(in the rows, 128 means zero)
113	128	131	180	181	135	125	121	117	138	123	115	134	108	118	107	57	119	110	108	150	103	148	116	162	121	171	126	148	153	148	155	168	134	122	139	97	104	163	149	185	131	86	151	100	103	97	121 => sobik
115	119	136	146	144	149	150	135	123	95	129	130	138	131	127	127	128	113	98	152	93	116	155	127	180	139	177	124	134	121	139	128	151	143	109	140	118	91	134	132	150	138	126	148	120	118	111	136 => gasim
144	148	160	138	110	135	126	130	159	149	129	184	125	167	132	112	123	124	126	132	112	148	164	105	113	87	110	122	152	104	123	126	111	103	138	143	128	154	134	91	157	135	161	105	162	123	137	140 => ses
114	139	152	94	134	173	99	131	94	121	120	170	48	112	97	123	87	155	148	92	178	114	142	178	157	98	148	191	103	89	105	146	119	97	129	66	141	165	138	167	172	128	111	106	193	116	126	111 => niku
137	138	134	105	110	167	93	119	69	132	155	113	99	131	116	115	139	132	184	144	124	118	144	150	134	143	150	143	141	116	152	155	138	103	137	107	147	114	142	144	129	130	125	89	168	90	107	114 => niku
130	131	142	132	125	146	125	131	95	126	139	141	98	126	118	130	168	117	184	138	147	112	144	170	123	139	161	144	111	103	147	128	126	118	114	88	148	109	128	161	130	152	104	134	163	117	133	98 => niku
110	120	148	170	72	116	176	124	179	119	161	172	129	130	70	127	179	129	117	189	150	171	171	53	150	124	152	90	91	107	165	168	77	111	134	150	113	107	170	73	127	161	131	113	87	104	170	149 => desat
144	126	164	134	115	150	134	130	101	160	124	122	93	120	122	130	162	121	184	145	129	95	158	150	94	134	134	148	111	119	141	120	131	100	126	108	137	132	135	135	95	137	116	123	195	114	93	117 => ses
139	117	149	137	118	155	129	137	92	126	116	99	109	158	95	130	164	155	203	138	163	114	149	166	105	135	121	151	119	111	181	112	136	140	138	88	135	138	109	168	97	149	111	100	169	125	78	90 => ses
140	105	110	135	175	111	142	123	106	105	116	118	126	102	118	132	118	136	117	148	149	104	137	172	139	102	176	149	160	141	111	110	151	134	114	95	114	97	125	130	161	124	112	160	138	159	125	121 => kapa
110	135	160	110	104	154	141	154	103	148	98	124	86	161	116	137	150	108	153	153	134	117	145	145	103	126	125	153	93	99	157	104	127	95	110	110	158	137	113	126	102	147	119	127	197	153	102	133 => desat
122	127	145	129	142	110	137	136	81	152	123	146	84	149	135	107	112	114	150	145	167	127	140	155	125	125	135	162	123	113	128	97	130	119	108	97	136	111	143	118	112	174	105	111	190	108	126	109 => kapa
153	114	160	117	116	171	119	121	57	146	140	142	64	149	106	123	153	118	187	136	159	158	159	168	116	110	117	156	119	117	171	109	103	151	110	97	106	99	111	127	91	183	89	89	173	116	119	111 => kapa
98	68	135	141	156	139	79	155	144	98	97	200	80	112	136	113	185	130	118	117	150	212	138	109	88	102	154	165	141	110	76	120	65	163	135	78	150	122	64	165	61	155	140	65	126	168	191	114 => sobik
129	103	118	155	123	154	119	149	151	98	124	122	129	145	133	94	172	87	108	143	133	157	141	111	113	125	131	136	149	108	118	128	92	186	121	162	116	118	87	178	155	123	146	153	149	127	136	147 => remun
115	107	109	132	118	94	134	152	171	103	119	106	119	79	107	138	213	102	78	157	121	150	143	86	129	146	163	114	133	113	91	112	107	158	157	120	157	159	91	130	128	95	161	153	178	162	153	159 => desat
142	184	114	100	141	125	107	149	124	151	132	114	143	147	136	138	144	89	148	125	103	183	170	98	177	98	139	90	158	111	165	131	118	141	141	169	116	111	166	104	195	127	139	133	124	109	127	161 => niku
125	114	107	145	125	142	116	153	150	102	116	127	102	109	95	105	138	81	82	109	147	183	129	129	106	111	122	139	117	117	94	131	109	167	156	165	109	149	84	148	148	125	133	138	156	141	125	156 => zirap
116	100	142	127	134	141	113	130	99	127	133	119	92	144	76	141	109	133	187	153	154	86	144	173	95	130	128	153	117	118	167	145	100	121	120	114	140	103	125	144	106	152	97	107	187	91	101	103 => teku
166	137	152	156	113	145	118	119	153	139	162	137	136	182	83	90	170	102	92	148	131	175	146	120	110	86	106	145	157	83	158	124	108	74	115	193	113	139	143	67	171	135	172	91	138	64	133	137 => sobik
136	147	137	133	125	160	110	123	121	101	150	120	115	162	135	124	146	132	167	102	106	159	170	87	107	113	118	97	166	115	153	133	113	130	140	160	137	102	124	62	134	141	147	87	164	94	144	137 => remun
124	123	126	107	166	135	139	123	95	121	141	119	125	113	120	103	100	163	103	143	142	125	142	152	178	107	174	126	152	142	143	139	153	140	130	107	104	86	128	122	175	135	111	129	99	171	120	112 => kapa
136	115	117	154	134	156	111	166	134	83	95	152	114	123	129	97	195	110	69	151	114	187	112	131	122	102	143	145	138	108	86	75	89	186	118	148	128	106	105	163	125	119	142	157	160	140	127	155 => remun
129	122	128	155	134	156	132	115	110	117	130	97	140	115	132	137	131	148	143	121	125	94	158	132	119	121	139	160	156	135	153	154	163	120	102	120	116	152	103	123	135	125	115	131	152	166	109	138 => desat
133	120	162	152	110	120	113	127	148	160	118	169	132	147	123	116	166	108	113	131	126	170	156	105	115	92	124	147	143	96	123	121	111	84	113	153	133	125	147	108	156	137	157	130	139	107	146	143 => sobik
128	124	134	131	155	155	132	123	115	110	125	102	130	130	103	109	131	135	124	116	121	142	159	143	176	136	165	144	140	127	147	149	140	126	100	126	123	87	135	111	176	138	106	112	121	168	130	115 => Gud
133	144	146	129	143	103	132	138	137	130	121	169	134	150	132	116	106	92	131	150	135	168	158	106	139	89	133	98	168	109	111	123	100	136	114	134	109	140	147	110	164	140	138	134	144	108	155	133 => kapa
136	107	100	124	138	119	158	168	148	144	146	168	132	93	159	111	172	99	111	147	145	194	117	106	110	101	144	152	131	125	77	106	115	165	178	139	130	175	106	133	174	103	138	167	138	125	116	157 => ses
146	113	103	139	116	163	88	150	125	75	153	129	99	127	131	85	136	107	132	131	132	170	134	93	111	136	147	149	144	123	105	128	85	179	137	156	92	116	99	166	139	114	152	141	146	130	164	131 => remun
144	168	153	161	132	141	155	125	131	150	167	188	133	135	119	110	188	92	120	119	111	221	176	93	127	97	114	138	169	105	143	151	123	138	105	161	126	131	160	51	195	184	158	120	126	82	164	139 => Gud
129	177	172	86	129	171	111	135	90	110	143	141	106	121	92	122	148	128	131	94	132	185	185	99	151	96	148	119	149	92	128	154	140	115	145	131	137	141	134	109	180	132	143	135	120	141	146	113 => niku
129	127	152	135	130	132	98	127	127	142	135	167	142	156	114	107	155	119	114	135	109	156	166	109	131	74	126	127	151	101	137	128	109	97	115	149	122	115	143	95	161	129	161	129	109	111	139	135 => sobik
119	132	106	138	151	166	145	117	125	126	138	129	156	111	153	114	124	152	69	125	107	105	142	146	132	115	176	113	160	142	101	159	172	120	106	127	137	113	133	120	181	122	156	128	101	158	100	143 => desat
121	146	148	158	92	120	94	99	96	109	150	127	129	110	129	113	171	91	133	102	136	199	187	43	183	146	159	133	146	95	83	136	160	116	157	160	139	161	127	100	149	128	159	147	78	135	165	129 => gasim
96	93	144	112	157	147	109	149	107	104	108	147	106	147	104	141	211	118	134	169	145	154	172	173	100	131	150	158	148	87	151	144	99	135	148	104	184	74	109	163	96	177	147	106	153	102	93	127 => teku
87	139	117	187	114	149	119	159	157	92	69	168	100	89	104	136	214	54	130	166	140	214	135	114	152	103	143	177	147	72	79	55	104	142	155	169	105	174	90	161	127	131	131	161	153	165	125	168 => kapa
162	102	115	181	136	171	148	149	149	106	93	138	132	158	110	85	197	90	55	162	141	156	141	124	132	103	162	124	143	101	115	88	119	175	112	125	121	118	91	164	127	141	157	142	146	117	97	160 => gasim
127	124	114	106	135	92	138	137	136	146	138	205	141	144	124	129	164	115	132	140	118	116	148	109	127	80	139	105	131	114	109	138	93	139	108	117	130	135	153	129	167	152	171	162	132	114	128	135 => teku
128	121	92	164	122	122	120	145	153	90	122	152	116	101	127	76	156	92	73	136	130	176	116	121	128	116	159	115	142	119	92	121	114	182	143	140	118	135	100	153	141	132	148	162	143	134	126	154 => zirap
140	142	102	140	119	144	124	133	178	124	71	140	111	118	147	113	180	80	90	106	126	203	123	98	96	116	112	140	180	118	103	76	116	163	131	162	111	139	90	155	130	115	151	146	197	142	138	177 => kapa
166	90	137	151	122	180	108	107	100	163	150	160	103	189	117	101	94	127	133	124	165	92	182	162	122	88	109	169	122	123	134	104	139	139	153	113	117	136	111	113	144	187	136	89	148	91	64	134 => gasim
122	104	158	143	127	140	108	141	114	125	141	159	126	168	127	121	164	110	124	152	135	193	162	134	128	109	136	164	153	84	159	145	98	120	101	126	135	94	124	123	154	158	152	109	104	108	176	137 => sobik
130	134	122	98	115	166	92	126	75	83	113	109	54	124	124	114	98	129	186	137	123	129	136	167	123	151	123	160	120	119	146	120	137	133	132	123	137	102	120	136	87	121	98	112	176	104	114	123 => remun
172	114	163	92	120	190	107	142	116	107	117	77	78	120	49	90	113	112	175	118	152	182	163	190	99	162	121	179	124	101	133	115	120	90	123	139	141	148	97	105	135	139	119	80	224	128	121	110 => Gud
122	117	96	100	131	123	101	145	144	96	126	139	106	96	118	101	144	110	81	112	120	172	123	89	135	138	164	129	132	129	98	133	103	159	143	167	121	124	82	147	125	106	131	153	156	149	124	155 => teku
125	128	107	160	157	195	121	140	155	112	79	155	102	124	115	103	99	118	88	110	115	149	117	124	78	96	97	181	189	147	95	99	141	148	134	138	144	150	101	152	120	126	154	85	196	133	116	160 => ses
115	147	134	120	187	185	135	148	111	106	132	124	119	125	90	110	96	131	127	115	127	99	160	149	158	121	196	105	115	128	157	144	159	123	125	115	116	103	95	130	200	131	143	162	116	157	114	119 => gasim
119	145	142	114	132	148	112	117	91	124	101	153	79	127	110	126	150	151	179	119	145	130	139	174	121	100	138	150	137	110	146	92	136	118	114	84	129	128	107	126	113	156	123	118	181	145	108	114 => kapa
114	104	129	133	124	141	107	113	83	140	155	148	87	130	98	114	135	140	169	142	165	61	156	150	119	122	129	166	112	109	148	154	103	132	112	89	135	107	143	167	114	151	121	135	161	86	120	96 => teku
107	123	120	146	201	149	131	119	104	87	126	147	129	109	124	117	108	147	103	129	144	91	159	157	150	99	201	138	175	127	105	136	143	141	108	86	108	92	124	132	189	127	125	156	140	159	130	121 => kapa
119	131	159	109	124	96	113	121	142	105	118	178	122	139	110	138	103	115	141	123	142	140	166	129	123	126	161	123	159	97	123	177	119	127	109	112	154	151	101	143	174	146	142	158	156	131	153	126 => teku
131	111	168	169	118	134	119	126	146	145	154	190	145	148	121	101	141	117	105	140	141	182	163	102	129	90	110	161	158	100	134	134	108	128	130	153	109	142	151	120	180	160	149	126	100	100	156	126 => sobik
97	101	128	161	161	128	150	132	120	86	105	141	121	154	125	114	89	107	97	145	127	114	164	157	159	132	167	141	128	105	114	128	153	141	107	120	130	84	131	139	163	134	116	151	132	127	125	125 => gasim
153	123	80	77	162	129	100	110	122	114	73	97	110	120	169	107	49	137	162	92	104	105	157	147	164	87	181	131	176	160	104	148	160	123	94	114	110	101	127	123	125	86	85	114	143	163	72	119 => Gud
130	111	136	189	141	197	148	130	130	100	113	126	124	121	128	92	187	101	103	100	136	106	172	129	130	143	199	133	115	96	90	115	151	86	81	129	126	99	100	155	139	147	162	161	136	154	126	130 => gasim
136	112	142	169	126	160	128	131	153	86	152	202	128	173	103	128	115	120	133	115	136	139	159	110	159	105	147	135	111	90	102	111	87	121	115	124	115	151	125	99	160	151	137	92	149	98	175	118 => gasim
138	142	162	111	142	155	115	121	100	139	143	118	73	143	104	98	65	120	171	143	142	143	178	141	144	133	96	117	103	122	165	108	113	117	192	131	112	116	167	77	137	128	84	106	133	141	129	121 => ses
133	131	95	196	115	141	128	144	152	102	125	155	121	96	124	96	207	83	97	133	127	159	128	97	142	92	145	149	140	102	94	103	109	161	148	153	89	167	130	149	155	131	155	168	167	137	113	164 => zirap
117	99	133	107	129	131	154	127	134	140	120	130	120	141	117	123	152	141	96	126	125	149	135	147	125	99	127	139	133	122	115	139	124	120	113	111	156	97	124	96	176	122	135	127	121	149	128	135 => Gud
135	157	178	78	97	120	130	126	135	176	125	161	147	144	95	147	170	134	143	104	126	153	155	95	107	118	83	134	117	86	123	134	107	122	111	156	149	199	134	100	156	146	149	116	200	121	143	130 => teku
146	107	123	154	108	132	108	148	154	143	108	120	122	120	108	82	129	90	106	132	147	183	122	113	109	133	111	167	134	115	79	114	103	130	117	154	142	156	97	136	136	105	124	118	171	127	156	133 => Gud
122	108	83	133	137	131	121	145	152	88	113	153	121	101	93	102	150	128	98	136	159	164	117	124	97	129	164	147	146	117	96	136	113	172	133	138	122	139	89	174	144	122	151	158	147	131	117	146 => teku
104	92	121	147	184	137	137	130	103	86	150	124	137	144	132	167	70	128	166	120	144	91	136	155	138	123	167	118	161	144	104	129	124	149	138	93	104	123	120	137	191	134	99	113	134	150	126	106 => kapa
138	146	147	123	133	113	137	135	122	109	127	135	167	136	133	146	182	101	121	130	87	141	164	90	114	142	140	105	178	101	126	144	138	126	100	151	160	129	126	112	134	132	149	149	172	114	150	128 => teku
123	119	134	133	153	161	112	141	93	106	137	96	101	85	126	89	94	125	105	80	111	182	142	126	149	119	156	103	166	136	87	115	119	132	118	154	98	102	120	115	182	98	124	135	186	142	134	140 => kapa
147	127	112	148	132	138	123	150	163	114	107	140	118	114	140	99	153	102	99	137	129	154	134	123	114	125	144	147	153	117	99	100	118	159	129	135	124	149	96	163	122	119	148	141	162	140	128	145 => ses
116	115	167	104	119	172	92	130	80	152	110	133	101	137	98	116	128	145	200	141	130	152	149	165	105	126	107	166	126	125	160	147	122	119	126	94	159	117	110	132	111	144	103	89	153	131	108	108 => Gud
91	108	166	130	110	182	84	135	104	140	132	158	66	143	97	129	175	156	163	106	128	147	166	161	143	121	108	166	104	88	203	144	93	123	125	99	129	90	104	156	122	161	129	74	158	105	137	122 => sobik
140	141	150	162	135	131	142	126	117	117	143	174	142	125	136	104	118	86	109	127	133	166	160	111	143	83	125	106	156	104	92	160	129	125	137	135	132	170	165	97	182	142	132	139	126	89	136	141 => zirap
157	130	154	97	120	148	95	111	102	124	140	139	83	154	94	96	161	137	143	139	109	184	157	168	142	105	134	116	146	123	171	117	110	137	143	107	140	83	121	78	136	155	128	99	127	144	110	114 => Gud
141	102	105	140	124	153	134	152	196	120	112	122	103	163	96	109	129	97	114	116	162	147	144	134	85	130	121	190	133	106	126	109	84	153	122	160	110	133	100	165	162	127	152	105	238	111	134	151 => ses
128	145	133	119	118	158	113	127	96	126	120	128	70	105	105	123	153	142	160	135	127	108	131	169	117	125	152	130	122	112	145	123	131	121	116	89	143	114	126	140	106	137	119	121	188	100	100	131 => niku
136	97	105	165	135	108	94	131	179	121	93	135	140	124	141	114	217	65	100	151	117	158	148	108	121	114	144	154	169	111	125	88	113	141	137	148	123	125	92	161	130	123	165	172	119	156	133	172 => sobik
106	126	146	139	156	140	143	138	162	103	100	131	156	125	120	126	135	147	86	120	91	120	142	162	144	131	161	116	147	126	144	138	133	138	85	134	123	95	115	159	188	119	144	167	148	171	119	154 => ses
112	143	122	104	156	161	149	141	123	106	108	115	98	95	117	101	111	140	113	130	130	130	149	150	151	137	209	135	127	120	120	140	155	123	108	126	129	101	119	127	151	119	120	136	153	157	102	137 => ses
91	123	123	128	185	120	150	149	119	100	95	111	145	119	72	119	176	85	95	173	113	137	167	154	124	116	167	105	171	113	144	101	142	144	103	128	178	48	96	107	170	127	146	185	178	123	139	151 => kapa
133	139	88	120	166	136	122	129	101	89	117	130	143	128	173	85	118	128	108	121	105	79	152	134	170	85	194	112	179	136	102	139	174	143	97	122	126	89	138	165	185	108	158	199	97	136	84	120 => remun
115	132	154	133	109	151	115	123	92	117	130	142	86	120	95	109	170	128	175	157	121	124	142	141	155	135	162	118	117	108	151	123	120	123	128	95	141	115	132	143	113	153	107	115	165	135	111	118 => niku
160	108	128	147	109	124	121	146	150	126	103	135	123	124	124	109	150	66	113	127	130	234	133	102	112	116	130	134	167	124	79	119	103	162	115	153	135	156	99	129	141	129	128	125	147	119	133	155 => Gud
123	135	150	167	101	184	121	119	102	129	106	151	96	159	117	112	152	114	134	121	150	126	113	142	128	122	155	141	131	101	86	94	140	124	119	98	169	163	112	135	114	148	99	91	167	101	63	104 => Gud
135	105	119	148	142	140	94	154	142	141	93	145	112	112	122	108	159	101	121	123	142	198	135	130	103	109	128	157	142	117	74	104	98	165	148	122	142	160	74	128	138	120	121	108	172	155	129	148 => Gud
126	140	147	133	108	145	98	126	139	154	124	151	114	144	135	103	148	130	140	98	112	158	165	88	108	106	126	131	142	104	148	124	118	90	110	154	123	107	124	93	130	131	153	115	157	111	152	136 => sobik
154	141	141	136	102	147	115	124	100	128	161	133	136	172	98	98	147	129	126	112	141	152	150	102	153	100	112	118	150	94	121	118	125	109	139	130	148	151	157	106	178	132	149	97	154	87	132	116 => niku
124	136	127	132	147	155	127	124	111	111	118	136	120	128	121	117	112	133	131	114	119	118	159	132	152	136	173	136	114	119	128	128	159	119	116	128	122	104	123	117	152	127	124	137	143	135	124	126 => gasim
94	102	139	132	154	132	106	127	110	126	128	90	129	130	110	121	94	146	88	106	133	131	145	144	151	131	132	159	128	133	166	163	152	128	115	155	110	76	120	149	163	116	102	130	86	132	116	122 => sobik
123	112	100	151	118	169	120	166	149	105	131	154	126	116	127	99	172	123	86	114	122	186	138	111	97	127	158	126	131	118	96	123	109	152	135	141	124	131	70	144	151	117	163	131	163	165	138	152 => desat
135	110	147	143	108	158	111	131	93	139	116	113	90	126	108	133	137	80	164	140	151	117	152	197	107	119	114	178	106	107	134	126	128	119	122	127	148	114	122	161	107	161	99	129	173	106	105	115 => zirap
124	103	132	161	102	143	116	154	161	121	89	145	126	120	107	91	143	95	85	139	130	242	120	109	122	117	124	159	154	116	78	118	100	145	120	167	136	135	107	140	146	125	135	117	136	140	137	156 => Gud
127	140	156	144	127	125	139	148	122	110	154	199	140	174	150	152	109	124	106	164	127	146	164	95	120	98	137	138	154	111	126	151	122	134	131	111	137	154	137	96	124	168	132	101	112	113	148	117 => desat
151	122	108	142	102	138	113	141	129	94	119	112	104	109	101	81	107	86	82	123	142	180	127	112	116	119	133	136	132	114	75	135	121	155	131	169	98	167	103	132	134	110	132	135	167	130	124	159 => zirap
